Rows lie near named flat spaces through zero. A row that begins with a name and a colon came from that space; any other row is followed by the name of its block's space that it lies nearest.
tp_zz: [ 20.5  -7.6  -0.7   1.8  34.9  28.0   6.7  11.2 -13.8  -2.4  23.8 -23.1
  -8.6   5.2   2.9  16.8  -9.2   7.3  -9.3   1.2  -7.1  -2.2 -27.5 -22.3
   7.6  -6.3 -13.4 -33.4  -1.5  -1.4   6.9 -22.0]
zm_dl: [  0.4   0.3  22.9   2.3 -16.6 -35.4  11.6  -7.1  -5.8  11.8 -26.0 -37.2
  15.4 -14.1  33.4 -11.4  20.5  17.7   3.3   0.5 -11.1 -22.2 -17.5  10.1
  -5.5  31.4  10.5  25.6  26.8  13.1   3.6 -23.7]
qz_zr: [-14.2  12.1  -4.2   9.5  -8.7   4.6   9.0 -16.3   2.5  -6.8  10.1  -6.1
 -10.3  20.8  -7.4  -0.2  12.8   5.2  -1.3   1.0  -9.1  -9.6   1.8  -7.0
  24.2   0.5  -9.8  -9.2   1.7  16.6 -13.0   2.2]
rt_qs: [ -3.5  -1.5  -4.0   5.1  -6.8  -5.2  -9.4  -7.6   1.8  15.2  -0.2   5.6
  -6.6   8.7 -20.9  18.5  -2.8  14.9 -35.9   1.4 -13.6  15.8   5.4   4.0
   8.8  -9.4 -12.3  15.5  -5.4 -17.1   0.8  13.5]
tp_zz: [ -7.7 -21.6 -11.7 -15.8   8.7   9.8 -11.3 -18.5   6.0  -4.2  -4.4 -23.5
 -19.0 -11.6 -34.7  -5.8  -4.1   5.1  31.0  -6.0  -8.7  -6.0  -8.3 -16.8
  -0.5  -8.7 -11.1  15.2  18.3   5.1  -9.2   7.1]
pf_sn: [ 11.7  -4.7  -3.9   9.9   2.4 -11.3   8.9   1.8  17.1   9.6  -2.6 -16.4
  -7.9  10.2  -8.6  -5.7  13.2   1.1  -4.9  -8.9 -11.6  13.2   7.7   3.7
   8.5  -4.0  10.8   7.9 -11.6   7.6   2.7  10.0]
jg_cp: [ 22.2  -1.6  26.9 -12.2  10.1   4.3 -22.3 -10.6  -8.0  -5.4  11.0 -23.0
  -0.1  -2.1   9.1   2.4  -4.2 -18.5  14.9  13.7 -20.5 -20.2   2.0 -10.3
   5.1  27.4  -6.6  -2.4  -8.6 -13.8  -6.0 -13.0]
[  6.0   9.5 -18.4  14.4  14.0   9.8   1.6 -12.2   4.2  -7.6  -7.1  18.7
  -3.2  -5.9  -5.5   7.0  -3.4   7.3   2.1   2.7   5.9  13.9   4.6  16.0
   0.0 -11.5  -3.5  -4.3  -1.6 -23.2   0.2 -20.4]
zm_dl
zm_dl: [  5.3 -27.1  27.5  35.6   5.9  15.5   6.7   4.9  12.3 -11.0  23.6  -1.2
 -39.2  -3.2 -11.5  -2.0  42.1 -22.1 -22.5  -7.7  12.7   2.7  -2.9  19.1
  29.8   2.1  10.7  36.9 -18.7  33.1 -47.9  23.6]
[ -3.5 -21.0 -19.3 -18.0  17.4  21.8  -1.3 -23.7 -19.1  -3.5  -7.6 -33.6
 -20.6   5.1 -28.9  -7.9   2.6   1.5  12.9 -14.2 -22.4 -14.8 -17.4  -1.0
  -4.5 -13.8 -20.9   7.6   8.8   7.1   2.5  -3.6]
tp_zz
[ -6.1  -8.0 -17.9  14.6  -0.3  -4.6   2.6   5.5  -7.3   8.4   7.5 -17.6
  12.2  12.0   6.6  -5.9  -9.5  44.5 -28.7 -27.4   6.9   0.6  23.0  -2.3
  -4.6   9.1  -9.7  10.0   1.1  26.5   7.3   2.3]
jg_cp
[ 19.6  -5.3   0.4  -9.3   1.0  -9.7 -16.3 -33.1 -15.1  -3.1  27.8 -58.4
  31.4  15.0  -2.3 -17.2 -12.1  23.6 -33.1  -2.5  -3.3 -19.5  26.7 -18.4
 -14.2  29.5 -18.6  28.9   1.2  15.0  -9.4 -15.2]
jg_cp
rt_qs: [-10.6 -21.1  22.5  -4.5 -22.3 -10.7  -4.6 -15.7   6.3  32.8  -1.0  29.6
  -7.6   2.7 -28.5   7.3  -4.0  23.2 -50.1  -2.1 -28.7  21.5  20.9  12.9
   8.7 -12.6 -41.6  24.7 -14.0 -13.2 -13.2  -1.2]
[-25.0  -1.3   9.9  16.0  14.7   3.0  20.5  23.7 -11.9 -48.2  -9.2 -28.6
  14.3   0.6  41.1 -47.8  -8.6 -31.0  75.5   3.3  32.3 -36.4 -34.0  -6.4
 -25.4  25.8  37.8 -46.2  18.5  32.8  -5.6 -20.0]
rt_qs
[-21.4 -15.5  57.3  26.2  14.5  25.8   6.8  39.8  41.5   1.3   3.0 -10.5
  41.6 -35.1   2.6   8.2 -35.8  -3.9  -6.6 -22.1 -39.7  -1.6 -25.0 -20.1
   4.8 -13.1   2.1 -19.8  22.5 -12.7   9.2   3.2]
qz_zr
pf_sn: [ -2.5  -4.2  -5.2 -18.0  21.8  22.2 -24.3 -21.3  17.4 -22.4 -24.8   1.2
  -6.1 -25.7  -7.9   8.5  -7.8 -36.4   8.6  11.3  16.8 -16.1  -0.7 -17.9
 -22.9  16.3 -10.4   5.6  43.4   4.9 -15.2  -9.3]
[  1.9 -23.3 -24.2 -19.8 -10.9   6.8  14.4 -14.7 -11.5 -22.0  -1.3 -14.7
   6.4   5.3  -3.7 -17.9  32.3   6.5 -13.9  -0.5   9.7  12.1 -15.2 -30.8
 -11.8  -7.7  21.8   1.3   8.0  -4.2 -15.3   8.2]
qz_zr
[ 29.7   2.0 -22.2  -6.7  24.0  26.8  -6.3 -19.0   4.3  17.5 -10.4  36.9
   0.6   2.5 -24.2   7.7 -29.3  28.2  -1.5  16.3  -0.1  21.4   6.7  -3.9
  -1.2 -12.1  -2.9 -20.7   5.0 -41.8  27.7  23.1]
zm_dl
[-7.4 -3.2  1.9 -0.2  1.6 -1.9 -2.9 -5.9  4.7 -1.5 -0.2 -5.3  0.2 -4.7
  6.5 -9.1  2.6 -8.8  8.8  6.0 11.8  2.5 -4.7 -4.6 -3.0 -7.2 -5.0 -6.1
  7.7  2.8 -3.5 -4.2]
rt_qs
[  5.4  -7.0  -9.7 -15.0  11.2  26.8  13.6 -11.6  -6.2   6.9 -21.6   9.6
  -0.6  11.8 -15.4  -5.3  30.7 -12.5  -2.4 -12.4  -8.3  -0.9  14.4 -11.8
 -18.6   4.1 -13.2  -7.1  -5.4  -8.4   2.1  14.0]
tp_zz
[-19.7 -15.4  10.1   6.8  -0.4   4.3  13.1  17.4 -10.0  -8.5  -6.0  -5.9
  13.0   3.0  18.3 -30.4 -20.0  -5.2  37.4   0.4   8.9 -14.0 -10.7  10.6
 -14.6  10.5  -9.3 -16.5   6.5  20.9  -6.6 -14.0]
rt_qs
pm_ll: [ 16.1  -4.4  -3.4 -12.8   4.4 -11.9  19.0 -32.2  13.8  -1.2   2.5 -14.5
  -0.7 -24.4  -2.0   3.7   5.0   7.9 -10.4  25.6   5.3   6.5  -3.5   2.6
   6.0  -5.4  11.2  22.3  -4.0  28.1   0.6 -15.8]
[ 19.1  -0.7  -0.5   4.7 -19.7 -27.0   0.3 -28.3  27.1   6.5   2.3  30.1
 -19.4   1.8  11.0   5.7  -8.0   8.9   5.5  27.4   2.5   0.3   4.2  13.5
 -15.7  10.8   1.6  -9.4  -5.8 -12.3  -5.0  13.9]
pm_ll
[ 28.8   5.5  -0.2  -3.3   7.6  10.5   1.5 -12.6   1.7   0.2  -1.2 -11.9
 -14.0   0.3   6.8  -4.5   5.0  16.3   1.0  -2.8  -5.2  -8.1  -8.3   0.6
   5.9  -1.4 -19.5 -11.9  -1.8  15.9  10.1   1.5]
tp_zz
pm_ll: [-15.4 -13.7 -19.0  35.3 -22.7   5.6 -21.8 -19.4 -12.5 -13.4  16.6  19.7
  -5.0  23.4   7.3 -11.3 -13.0 -30.5  25.1   6.5 -20.1 -10.1  18.5  17.7
 -38.4   0.9 -24.7 -17.9   6.1 -15.5 -14.6  11.5]
jg_cp: [-18.8  14.7 -48.2 -11.3  -2.0  -3.8  -9.4  -3.6   6.3   1.4  -2.4  38.3
 -14.0  18.7  17.3  28.9  38.6 -22.1 -11.5 -21.2   4.9  -9.9  -8.6  24.2
  -8.1 -33.2   5.4  -3.0 -11.8  20.8  35.8   9.5]
[ 10.4   5.7   5.8  14.5  10.7  17.1  38.6  13.3  -4.6  -5.9 -16.1 -33.4
 -16.6   9.6  13.1 -12.5   2.7  10.6  -5.2 -15.8   2.9  -5.8  -7.4   9.4
  17.2  11.6  26.8   4.3  17.0  -1.4  -8.0 -43.9]
pm_ll
[ 24.7  -7.8   0.6   6.8  14.5 -19.1   4.3   6.7   5.0 -19.9  -1.1 -10.0
 -21.3   6.5  26.2  -0.2 -12.0  14.5   2.1  -1.4   1.3  -3.3  10.6  -9.2
  21.1  11.6   5.1  -4.2   8.6  15.5  28.1  -1.1]
tp_zz
[-16.5   1.9   2.7  10.4 -19.4 -15.9 -21.2  -7.1 -13.3  30.8 -34.9  -7.4
  16.6 -18.6  35.2   8.2  26.5  -1.7  22.8   6.7  20.0  -8.8 -14.2  -5.9
  -2.7  33.5   9.9   0.5  -4.7   8.1  -8.1 -17.0]
zm_dl
[  2.6 -24.3  33.3   3.7  36.5 -35.0 -19.5 -50.2  -1.6  24.5 -13.1 -25.9
  14.2   7.1 -35.8 -19.6  -5.6  26.9 -31.7 -11.7 -21.9  -7.0 -13.0   4.8
 -14.7  11.1   4.5  -2.4  -7.6  43.5 -15.7  12.9]
pf_sn
[ 10.2   3.8 -13.7  -9.1  -3.5 -10.9   2.9  -7.7  -7.6  16.7 -11.6   4.3
  12.5  -6.8   9.9  -7.3 -16.5  35.0   1.3  -2.2 -17.6   0.9   5.2 -15.8
  -3.4   2.8  -0.1 -24.7  15.5 -14.3  26.6   2.9]
zm_dl
[  1.5  -8.0  -4.5  -3.4  13.4  19.0  14.0  11.8 -12.3   3.9  -4.8   5.3
  -2.6   5.6 -10.1   0.4   8.3   2.6  -8.8   3.9  -6.4   1.5  -0.2 -18.4
   4.1  -0.9 -12.9 -10.2   3.3   2.4  -1.0   2.2]
tp_zz
[  1.9 -18.7  12.8 -12.4   8.6 -17.5  -5.5  -7.7   3.5   8.4  -3.3  -8.0
   2.3   5.5 -21.1  -6.2  -5.1   4.1  -0.7  -5.3  -4.9   1.5  -6.5   2.7
  -4.5   9.1   3.4   1.5  -6.4  13.0  -4.6   2.6]
pf_sn
[  9.9  -2.2 -32.2 -23.6  19.9  13.0  11.9   4.5  -0.7 -16.3   4.6   2.3
  -8.4  -8.2  -8.8   1.7  25.3 -51.4   4.2  39.4  -5.1 -10.4 -10.6  -0.3
 -20.8 -28.5  -0.1  12.9  -1.4 -17.0 -32.7 -27.0]
jg_cp
[  0.2  13.5  -6.5 -11.8   6.6  24.3  14.6  21.1 -10.6  31.2 -12.4   5.7
 -12.4  -1.9  -4.7  26.0 -19.4  -1.3   8.5  -7.3   3.8  -7.9 -20.3 -18.5
  -1.7  -8.8  22.3   3.7  -5.5  11.0  17.1  25.2]
pm_ll
[-13.9  29.5  -1.3  40.8  -7.8  -5.2 -14.8 -21.6   0.8  -2.1  35.9  46.6
  -7.5 -16.9  -5.4  12.3  -6.1  17.8  44.9  23.3  -3.8  -8.4 -18.3 -29.7
  30.1 -24.8  20.5 -13.7   4.3  11.4 -36.8 -11.5]
tp_zz
[  4.0  -6.9 -28.3 -24.7  16.3  23.6  14.2   6.2  24.8  14.6 -18.6 -22.9
 -23.8 -20.8 -26.2   5.3   9.4 -10.1   6.9   3.8   6.2  18.6  24.0 -24.0
  17.7  24.7  28.5  15.3  20.9   0.6   3.5   6.9]
pf_sn
[ 21.9  18.3  -3.0  -2.9  18.6  13.5  -4.0  -3.4  -1.0  -5.7  -0.8 -12.7
 -10.3  11.3   8.1  10.6  20.0  -7.3   4.9   1.5  -2.3  -9.2  -4.3  -4.0
  -3.9  -6.0  27.5  -4.8   4.4  -7.1  17.3  14.7]
rt_qs
[-16.5  -5.4  -3.1  -1.0  -3.5   6.1 -16.0  -8.3  14.4 -11.8  -2.6  10.9
   1.6   7.8   3.4   3.1 -10.7  -3.4  12.9  20.5  -0.5   4.8   6.5   2.2
 -14.1  -2.9  -8.8   2.8  -2.2  -3.9   5.2  16.6]
pm_ll
[  6.9  -7.6   4.1  -1.0  -4.0 -21.2  -0.3 -30.6   5.5   0.5  12.0  -7.3
   6.8 -26.4 -10.6  -1.2  14.8  -6.0   4.3  21.5   0.0   5.2  -5.7  14.9
  15.8   1.2 -22.5  -3.1   3.7  21.7  -5.0 -18.4]
pm_ll
[-20.7   6.0 -18.5  -7.4   7.8  23.7  -0.7 -26.7   9.0   0.1 -10.0  -1.9
  10.5  16.9  27.6 -24.2   6.5  -4.3 -28.1   2.0   9.9   4.9   4.1 -22.6
  31.2  14.5   0.4 -14.0  10.6   5.3 -10.1 -19.7]
qz_zr
[  1.5 -10.0   7.0   0.8  12.8  -0.9  -1.5  21.8  -5.4   4.7  -8.5   1.8
  -1.2 -12.6  -6.9  24.1 -15.7  -0.5  -6.6 -17.1   3.4  -8.8 -14.9  12.7
 -19.0   8.4  -4.6   7.0  -1.4 -10.9  -5.6   0.2]
qz_zr
[ 32.6  26.4  20.0 -43.4 -31.2  -4.4 -12.1 -17.1   3.9  11.6 -41.7   5.2
  -2.7  10.8   4.8 -21.8   4.1  10.0  17.0   8.0  -5.0 -15.7  -6.9  54.0
 -13.8   4.6 -18.8  11.4 -28.7  18.8   5.8  18.3]
tp_zz
[  0.7  -2.7   7.6 -25.5  34.6  14.1  12.5 -25.8   5.6  17.1 -33.2  14.0
  25.4 -12.3  34.6 -17.9  -7.5  20.2  -3.1 -32.6  19.1 -19.9 -11.5   3.6
   4.0  14.2  -2.9 -10.0   7.0 -10.8  19.5  -3.5]
qz_zr
[  9.8   3.4 -10.3  -5.2   7.9  30.2  25.8  36.9  10.5  40.9 -40.0  -3.2
  -2.8   4.5  23.6  26.2 -27.5   3.9   5.1 -37.4  -7.7 -17.0 -35.3 -20.8
   9.3   0.4  21.6  -2.7  14.6  -3.0  23.8  17.8]
pm_ll
[ 13.5  16.4 -29.9  -1.1   2.5   5.9  13.5  19.5  10.7 -13.7 -20.0  -0.3
 -11.3  -8.8  -4.4   5.2   6.8  -4.3   8.0  -4.9  18.4   7.9  21.6  -2.3
   5.2  10.0   0.2  19.8   6.1 -21.6  -0.7  -5.4]
pf_sn
[ -0.3 -11.9  10.0 -11.7  23.5  20.7  14.7 -14.0  16.7  25.0   8.0 -13.8
 -17.5 -11.2  -3.0 -23.9   7.9  11.6  -9.0   3.9   8.6  -1.0  -5.7 -23.7
  12.6  -9.2  25.3  -6.9  17.3  42.4   8.2   0.1]
pf_sn
[  6.0 -32.4  -9.5 -17.7   9.4 -18.1  -2.3 -18.2   3.4  10.8 -17.3  15.5
  20.5 -11.8   8.4 -21.8  10.2  17.6  -6.7 -15.3  13.8  -3.5 -26.6  -5.4
 -19.6   0.1  10.7  -0.2   0.7 -20.3   4.2  22.8]
qz_zr
[-10.1  -5.4  26.0 -19.4  13.6  21.9  -9.4  36.0  12.9 -18.8 -16.3  17.4
  -2.2   5.3   7.5   3.0  -8.7   4.9  -4.9  -8.9   2.3  -0.4   3.6 -11.5
  -5.8  12.8  12.5   3.4 -11.4 -20.5   0.1  28.4]
pm_ll
[ -0.9  -0.6  -6.1   5.6   1.6   2.2 -31.1 -22.0   1.6 -35.9 -13.7  33.3
  20.4 -13.0  21.9  15.8 -10.7 -30.7 -12.2   8.4  -2.4 -27.6 -16.2  -1.0
 -16.4   5.5 -28.1  -7.8  26.1 -20.6 -14.5 -13.9]
pf_sn
[ -2.0  20.6   8.7   8.1  -2.3  -0.3 -18.6  -7.1  11.2  24.1  -6.7  28.3
  -7.3  13.7  20.8  12.5  -3.1  12.4  -7.0 -46.5  -0.7   8.5  -1.0  19.8
  18.8  27.2   2.7 -14.4 -10.2  26.4  38.1   9.0]
jg_cp
qz_zr: [  3.5  20.8   2.8  -1.0  10.7  16.1  -1.5 -13.9  11.4   0.0   9.3  10.2
 -16.0  11.0   6.0   2.5   1.3 -10.0  -3.5   4.9   4.7  -6.0  10.8  -3.5
   9.7   1.1   5.2   3.7   4.2  11.8  -5.6  -4.4]
[ 12.0   5.5  13.9 -26.5  -5.4 -14.4  -4.1   0.3  17.5   0.7 -19.3  -3.1
  -5.0   2.6  18.8  -7.1  -1.1  -0.5  -1.5   5.2   0.8  -8.9 -12.1  35.3
  -3.4   6.3  -7.4  13.6 -19.2   5.1  11.2   6.1]
tp_zz
[ -8.1   2.5   5.0 -10.8   0.2  15.0 -11.8  30.0 -39.0  -8.0  48.2  -6.9
   7.1  17.4 -21.1 -16.1  32.9   8.6  -4.2  -8.0   9.0  -8.8   2.5   3.1
 -13.1   2.7  -7.8  23.8  -9.3  -3.7   5.1  11.1]
pm_ll
[  6.9   7.5  -1.4   6.3  18.2   2.4  19.4  -6.0  13.4   3.0  -3.9 -13.3
 -16.2   5.9   8.3 -29.0  27.5  -6.5   9.0  -2.5  -3.1  -3.3  10.2  -7.9
  10.3  -7.2  22.6  -3.2   9.7   6.5  16.1  12.6]
pf_sn
[ -7.2   0.2  -5.4 -22.7  -2.0   7.4   4.9  -3.4  18.0 -39.2  -6.0  17.4
 -24.1   2.2  -9.0  -6.5 -10.2  -8.6  12.1  47.4  15.5  19.9  11.6  -1.4
 -22.2  -4.3  19.0  29.8 -28.3   5.3 -11.7  10.5]
pm_ll
[ -7.9 -13.5 -23.3 -11.1 -21.4   0.3   5.3  34.2 -16.6 -24.9  25.6 -15.7
  -0.9  -4.9 -21.1 -14.7  22.4 -19.3 -21.9  12.0   5.8  24.5  -3.7   1.4
 -24.9 -11.4  10.6  14.7 -16.0  -0.3  -3.2   1.8]
qz_zr
[ 13.7  15.5  -5.4   0.5   9.0 -18.5 -12.6   0.8   2.7   5.6  16.6   9.7
 -22.3   2.7  -3.6   0.8   0.7 -13.8   3.5  23.8  13.0  -1.4  15.5  10.9
   0.6  11.1   1.2   8.1 -10.0   9.5   2.6   5.1]
qz_zr
[ -4.7   9.2   0.3   3.3  15.1   4.1  10.6  10.5  -8.6 -20.6  -1.7 -11.5
   3.2   1.3   9.6 -16.5   6.1 -15.7  30.9   0.0  14.0 -17.8 -16.4 -16.6
  -5.9  10.3  14.6 -22.4  -2.7   9.0  -0.4  -1.3]
rt_qs
[ 25.6  15.9   1.6  -1.2   8.7 -19.8  30.2  -3.5 -20.9  11.7   7.1 -23.5
  -7.8  -5.1   9.2 -15.2  29.4  34.6 -19.1  -8.6  12.9  11.0   5.2   1.4
  15.1  14.4  14.0   0.9   9.8   7.1  -6.0 -26.2]
pm_ll
